Look-ups in named tables: a row name and a column name give one cell, copied from the table.

fomu:
,zez,fuzibu,vegilam,pomerun,fuz,nopo,pem,vif
zaganob,-24,20,-31,-9,-86,-34,-69,41
vab,-74,-27,-6,-35,10,-39,-43,-40
sug,-8,-26,-63,-53,-4,-47,13,-67
dimos,55,8,-69,-75,9,-87,9,-58
zor,42,1,3,19,-51,-8,-74,15
vede,7,-21,-43,-49,22,-52,1,-68
sur,26,-18,-14,14,-42,3,-54,-29

What is the nopo of vede in fomu? -52
What is the pem of dimos in fomu? 9
What is the fuzibu of sug in fomu? -26
What is the nopo of sur in fomu? 3
What is the nopo of sug in fomu? -47
What is the vif of zaganob in fomu? 41
What is the fuz of dimos in fomu? 9
What is the fuz of vede in fomu? 22
What is the nopo of zor in fomu? -8
What is the fuz of vab in fomu? 10
What is the vif of dimos in fomu? -58

patu.tsv
	zab	fel	tanarom	sororin
tugog	0.29	0.50	0.16	0.69
bogamor	0.90	0.82	0.21	0.57
nolo	0.23	0.09	0.39	0.30
pofigif	0.19	0.40	0.16	0.72
mavibo	0.64	0.64	0.51	0.90
kozefo	0.89	0.35	0.10	-0.22
fara	-0.16	-0.06	0.39	0.89
kimugon	0.92	0.55	0.60	0.19
mabe	0.54	0.04	0.14	0.14
lelaner	0.14	-0.57	0.45	0.78

tanarom of mavibo = 0.51
zab of kozefo = 0.89
tanarom of fara = 0.39
fel of bogamor = 0.82
fel of lelaner = -0.57
zab of lelaner = 0.14
tanarom of pofigif = 0.16
zab of nolo = 0.23
sororin of kimugon = 0.19
fel of kozefo = 0.35
sororin of fara = 0.89
tanarom of mabe = 0.14
zab of mavibo = 0.64
zab of tugog = 0.29
tanarom of lelaner = 0.45
tanarom of nolo = 0.39
zab of bogamor = 0.90
zab of fara = -0.16
fel of mabe = 0.04
fel of nolo = 0.09

Table remap
|  | korib | bopina |
|---|---|---|
| refalom | 144 | 118 |
| ven | 171 | 185 |
| zetale | 203 | 144 |
| lek | 164 | 207 |
| lodeb | 163 | 181 |
| ber | 170 | 150 |
| lub | 151 | 194 |
| zav | 171 | 172 |
| rened | 144 | 132 |
| nivug | 158 | 36 |
| naleg | 158 | 199 |
| vefusa | 159 | 172 |
| fani | 122 | 142 |
| tufeni | 140 | 202 |

What is the korib of lodeb in remap?
163
What is the korib of nivug in remap?
158
What is the bopina of lodeb in remap?
181
What is the bopina of vefusa in remap?
172
What is the korib of ven in remap?
171
What is the korib of zav in remap?
171
Which row has the largest bopina? lek

gib =
	gegito	fet	lagop	sef
gotulel	41.9	46.7	0.4	-49.8
zafuv	43.8	49.3	0.0	-48.1
kinuken	5.7	20.8	15.4	-8.6
git	0.6	11.4	29.1	-63.0
viv	9.3	20.9	30.6	-76.0
venisuk	47.8	77.1	42.9	-92.2
dodaz	-34.4	-24.5	17.1	16.4
mosi	41.7	54.4	-4.0	-3.0
fud	8.2	15.0	-19.0	64.4
tisolen	-43.7	-37.5	16.0	16.9
kirane	-11.1	0.5	31.5	-52.4

What is the lagop of zafuv in gib? 0.0
What is the sef of fud in gib? 64.4
What is the lagop of tisolen in gib? 16.0
What is the lagop of mosi in gib? -4.0
What is the lagop of kirane in gib? 31.5
What is the fet of kirane in gib? 0.5
What is the sef of dodaz in gib? 16.4
What is the gegito of viv in gib? 9.3
What is the gegito of zafuv in gib? 43.8
What is the lagop of kinuken in gib? 15.4
What is the fet of venisuk in gib? 77.1
What is the fet of zafuv in gib? 49.3
What is the sef of kirane in gib? -52.4
What is the sef of viv in gib? -76.0
What is the lagop of viv in gib? 30.6

med.csv
,mipere,bozevi,nane,gaf,kefogi,sud,boneb
dit,9.05,34.83,8.85,-60.39,-36.14,12.27,35.87
luvuf,11.28,-29.95,82.23,-20.05,38.51,35.38,41.82
gof,56.84,19.04,91.11,-16.52,-18.34,-21.99,-35.70

dit, nane => 8.85
luvuf, kefogi => 38.51
luvuf, gaf => -20.05
gof, boneb => -35.70
gof, kefogi => -18.34
luvuf, bozevi => -29.95
luvuf, nane => 82.23
luvuf, sud => 35.38
dit, bozevi => 34.83
dit, sud => 12.27
gof, gaf => -16.52

ritufaf
        fiv  tad  gareto
mov     193   46      38
lupepi   90  162      72
fufizi    0  106      78
vid      12  141     118
faroku   14   93      88

lupepi, fiv: 90
mov, gareto: 38
lupepi, tad: 162
faroku, fiv: 14
vid, fiv: 12
mov, tad: 46
fufizi, tad: 106
lupepi, gareto: 72
fufizi, fiv: 0
faroku, tad: 93
Row with the largest tad: lupepi

dibof:
      totuzam  fefalid    pum  pubaluf  vesaboz  bodaku  zuzovor  sisigiv   fupa  fefevo
bav     57.25    56.13  38.09    62.66    42.32   17.93    33.98    57.56  57.32   58.36
vure    47.65    55.08  58.32    81.63    44.72   34.14    54.89    54.11  63.67   61.42
dak     50.70    31.60  65.48    43.72    60.66   45.15    76.27    54.01  40.60   55.70
lis     47.21    93.05  58.05    55.38    35.59   47.34    25.85    51.62  31.76   37.43

What is the bodaku of bav in dibof? 17.93
What is the vesaboz of lis in dibof? 35.59
What is the totuzam of vure in dibof? 47.65
What is the zuzovor of bav in dibof? 33.98
What is the pubaluf of lis in dibof? 55.38
What is the totuzam of lis in dibof? 47.21
What is the vesaboz of bav in dibof? 42.32
What is the pum of lis in dibof? 58.05
What is the fefalid of bav in dibof? 56.13
What is the fefevo of dak in dibof? 55.70
What is the pum of vure in dibof? 58.32
What is the pubaluf of vure in dibof? 81.63
What is the sisigiv of lis in dibof? 51.62
What is the totuzam of dak in dibof? 50.70
What is the totuzam of bav in dibof? 57.25

Table gevis
,bir,misegar,dusor,fuf,sem,boredin,fuvov
guragud,45426,43263,28493,51101,19847,28543,24958
ref,43674,40777,27832,39013,33095,41496,43915
goduti,63728,30057,37585,30761,21446,24085,56077
disibif,37045,42056,28436,26494,30454,35977,43892
nisaruk,67148,6670,28229,43923,48086,36893,68788
sus,43093,41190,32266,46011,33574,40028,35687
roko,47788,40991,33131,41480,38428,40685,28440
viko,47482,41193,15128,55190,26505,30955,38876
bet,40422,41173,39947,39729,36660,36824,39712
baze,81986,3732,18740,87520,50098,41575,57707
fug,44768,40445,36219,41215,38553,40966,39983
lemen,71980,23811,38652,28193,63978,51574,37319

bet, fuf: 39729
guragud, bir: 45426
guragud, misegar: 43263
disibif, sem: 30454
viko, dusor: 15128
bet, misegar: 41173
disibif, fuf: 26494
bet, dusor: 39947
fug, bir: 44768
lemen, boredin: 51574
nisaruk, dusor: 28229
nisaruk, fuf: 43923
guragud, sem: 19847
viko, bir: 47482

kov:
	bapaz	zan	nog	gagalen	lera	vuv	zazeran	rus	biriruf
lopu	-0.020	0.006	0.340	-0.064	-0.060	0.225	0.869	0.580	-0.200
fom	0.048	0.080	0.052	0.116	0.156	0.108	0.125	0.152	0.079
bebuz	0.255	0.052	0.174	-0.147	0.285	-0.063	0.693	0.195	0.247
gunaro	-0.176	0.292	-0.409	0.465	0.125	0.133	0.341	0.602	-0.583
ler	-0.507	-0.153	0.238	-0.004	0.026	0.221	0.953	0.588	-0.207
bifilik	0.057	0.102	0.016	0.122	0.122	0.102	0.119	0.144	0.144
nisimep	-0.212	0.235	-0.003	0.120	0.144	0.015	0.159	0.153	0.218
fet	0.014	0.235	-0.427	0.499	0.111	0.094	0.369	0.703	-0.669
kab	-0.280	0.199	-0.376	0.362	0.147	0.119	0.170	0.227	-0.160
bofovut	-0.149	0.651	-0.066	0.135	0.636	-0.378	0.172	0.243	0.171
menuz	-0.472	-0.053	0.230	0.008	0.152	0.141	0.885	0.624	-0.154
fidu	-0.320	0.323	-0.818	0.626	0.325	0.402	-0.238	-0.221	0.261
sinonur	-0.445	-0.062	0.236	-0.027	0.164	0.136	0.843	0.605	-0.172

ler, zazeran => 0.953
fet, vuv => 0.094
kab, lera => 0.147
bifilik, zan => 0.102
nisimep, nog => -0.003
sinonur, zan => -0.062
bifilik, bapaz => 0.057
bofovut, vuv => -0.378
fidu, biriruf => 0.261
sinonur, nog => 0.236
bebuz, gagalen => -0.147

